Below is a small trained network, with its code and all its weights. Each question gives an input and a class and asks what happens when units are switched off, that is, made to give their printed mean instead of their output.

import numpy as np


def w(rows, s, z=0):
    codes = np.array(rows[::2]) - 128.0
    scale = np.full(codes.shape[1], s)
    scale[-1] = z or s
    return codes * scale


def norm(h):
    return h / np.sqrt((h * h).mean(-1, keepdims=True) + 1e-5)


def f(y):
    return y / 2 * (1 + np.tanh(0.7978845608 * (y + 0.044715 * y**3)))


def log_softmax(a):
    a = a - a.max(-1, keepdims=True)
    return a - np.log(np.exp(a).sum(-1, keepdims=True))


def net(x, mask):
    res = np.array(x, float).reshape(1, 2) / 4 @ E
    u = 0
    for l in range(2):
        y = f(norm(res) @ A[l][:, :-1].T + A[l][:, -1])
        res = res + np.where(mask[u : u + 9], y, B[l][:, -1]) @ B[l][:, :-1]
        u += 9
    return log_softmax(norm(res)[-1] @ U[:, :-1].T + U[:, -1])


A, B = {}, {}
E = w([
[156,140,64,46,205,98,207,145,193],'x0',
[65,101,125,106,38,100,98,81,251],'x1',
],0.012)
A[0] = w([
[238,179,129,188,131,179,65,212,85,136],'L0N1',
[173,94,99,141,122,193,104,116,198,147],'L0N2',
[56,76,50,168,39,211,138,156,73,69],'L0N3',
[98,172,70,128,140,166,220,211,170,106],'L0N4',
[83,124,92,54,146,178,88,134,141,56],'L0N5',
[53,98,112,60,1,189,76,181,198,163],'L0N6',
[216,161,62,99,113,59,165,129,161,173],'L0N7',
[124,106,158,195,49,176,100,124,107,61],'L0N8',
[45,149,132,180,208,152,172,229,125,2],'L0N9',
],0.006,0.0034)
B[0] = w([
[69,172,155,73,118,111,223,34,91,238],'L0N1',
[141,154,147,104,188,187,163,83,85,146],'L0N2',
[218,47,145,31,113,87,126,254,207,160],'L0N3',
[95,115,209,123,189,106,6,167,156,185],'L0N4',
[210,124,89,123,118,139,113,98,55,124],'L0N5',
[139,218,157,125,165,105,224,72,15,254],'L0N6',
[64,45,158,223,149,30,123,190,70,210],'L0N7',
[103,101,159,146,221,34,110,225,197,199],'L0N8',
[55,49,93,117,46,217,200,104,94,139],'L0N9',
],0.0053,0.0059)
A[1] = w([
[37,123,179,116,138,97,138,105,92,236],'L1N1',
[71,120,105,116,33,127,111,29,224,48],'L1N2',
[131,101,6,65,150,128,149,151,213,62],'L1N3',
[127,108,160,197,56,170,29,146,130,25],'L1N4',
[132,135,169,153,100,182,71,120,78,134],'L1N5',
[124,105,173,168,46,150,59,121,115,31],'L1N6',
[114,129,64,123,40,155,137,76,183,70],'L1N7',
[135,57,65,131,186,98,121,192,200,139],'L1N8',
[188,110,3,104,158,111,145,170,210,4],'L1N9',
],0.011,0.0038)
B[1] = w([
[142,136,123,143,82,120,105,91,184,250],'L1N1',
[159,143,71,145,192,187,235,109,11,185],'L1N2',
[112,70,140,144,191,136,74,211,131,173],'L1N3',
[99,122,157,134,144,102,59,216,168,163],'L1N4',
[109,96,67,84,182,118,141,189,152,167],'L1N5',
[91,118,113,91,168,105,104,167,178,164],'L1N6',
[165,160,95,95,161,163,169,71,61,147],'L1N7',
[120,147,165,127,49,128,98,121,151,188],'L1N8',
[60,116,87,148,143,128,96,202,163,163],'L1N9',
],0.012,0.013)
U = w([
[67,108,117,124,175,96,91,233,192,162],'0',
[130,153,80,126,179,163,207,107,3,204],'1',
[127,171,182,143,43,94,117,64,185,213],'2',
[168,83,126,109,100,190,94,117,116,40],'3',
[147,102,122,106,102,190,117,136,131,45],'4',
[184,76,161,80,108,201,99,114,122,3],'5',
[192,102,126,103,101,172,97,128,118,25],'6',
],0.018,0.006)

Each question gives the input, the list of numbers given to net, and the class t.
The units are the neurons (one row each of A and B). Each row of codes is followed by its name. A weight is (code - 128) times the scale printed after its matrix; where a second scale follows, it is the last column's (A, B and U).
mask holds one flag per neuron, layer by layer. A switched-off neuron (its flag False) gives its mean, the last column of its row in B, instead of its output. The means were averaged over made-up inputs and are rounded, as every weight is.
A unit's drop is (log p(t) with every unit on - log p(t) with that unit switched off) / (log p(t) with every unit on - log p(t) with every unit switched off).
unit that matters most: the unit with the biggest drop
top k neurons: the k neurons with the biggest drops, biggest first
k most important neurons of layer l: the k neurons of layer l with the biggest drops, biggest first
drop when u is switched off: that unit's drop, to one decimal
input [-6,5], class 0: top neuron -> L1N4
input [-3,-3], class 2: 2 most important neurons of layer 1 -> L1N2; L1N1
input [-3,-2], class 2: 2 most important neurons of layer 0 -> L0N1; L0N8
input [-6,6], class 0: 2 most important neurons of layer 0 -> L0N1; L0N8
input [-7,-7], class 0: top 2 neurons -> L0N6; L1N2
input [-8,-8], class 0: 2 most important neurons of layer 1 -> L1N2; L1N5
input [-7,7], class 0: top 3 neurons -> L1N4; L1N6; L0N1
input [-4,5], class 1: top 2 neurons -> L1N2; L0N7
input [5,6], class 1: top 3 neurons -> L1N2; L0N8; L0N3
input [4,-4], class 0: 2 most important neurons of layer 1 -> L1N2; L1N1
input [-6,8], class 1: drop when L1N2 is switched off -> 1.1
input [-3,7], class 1: drop when L1N2 is switched off -> 0.4
input [-4,7], class 1: drop when L1N2 is switched off -> 0.8
input [3,2], class 2: unit that matters most -> L0N7
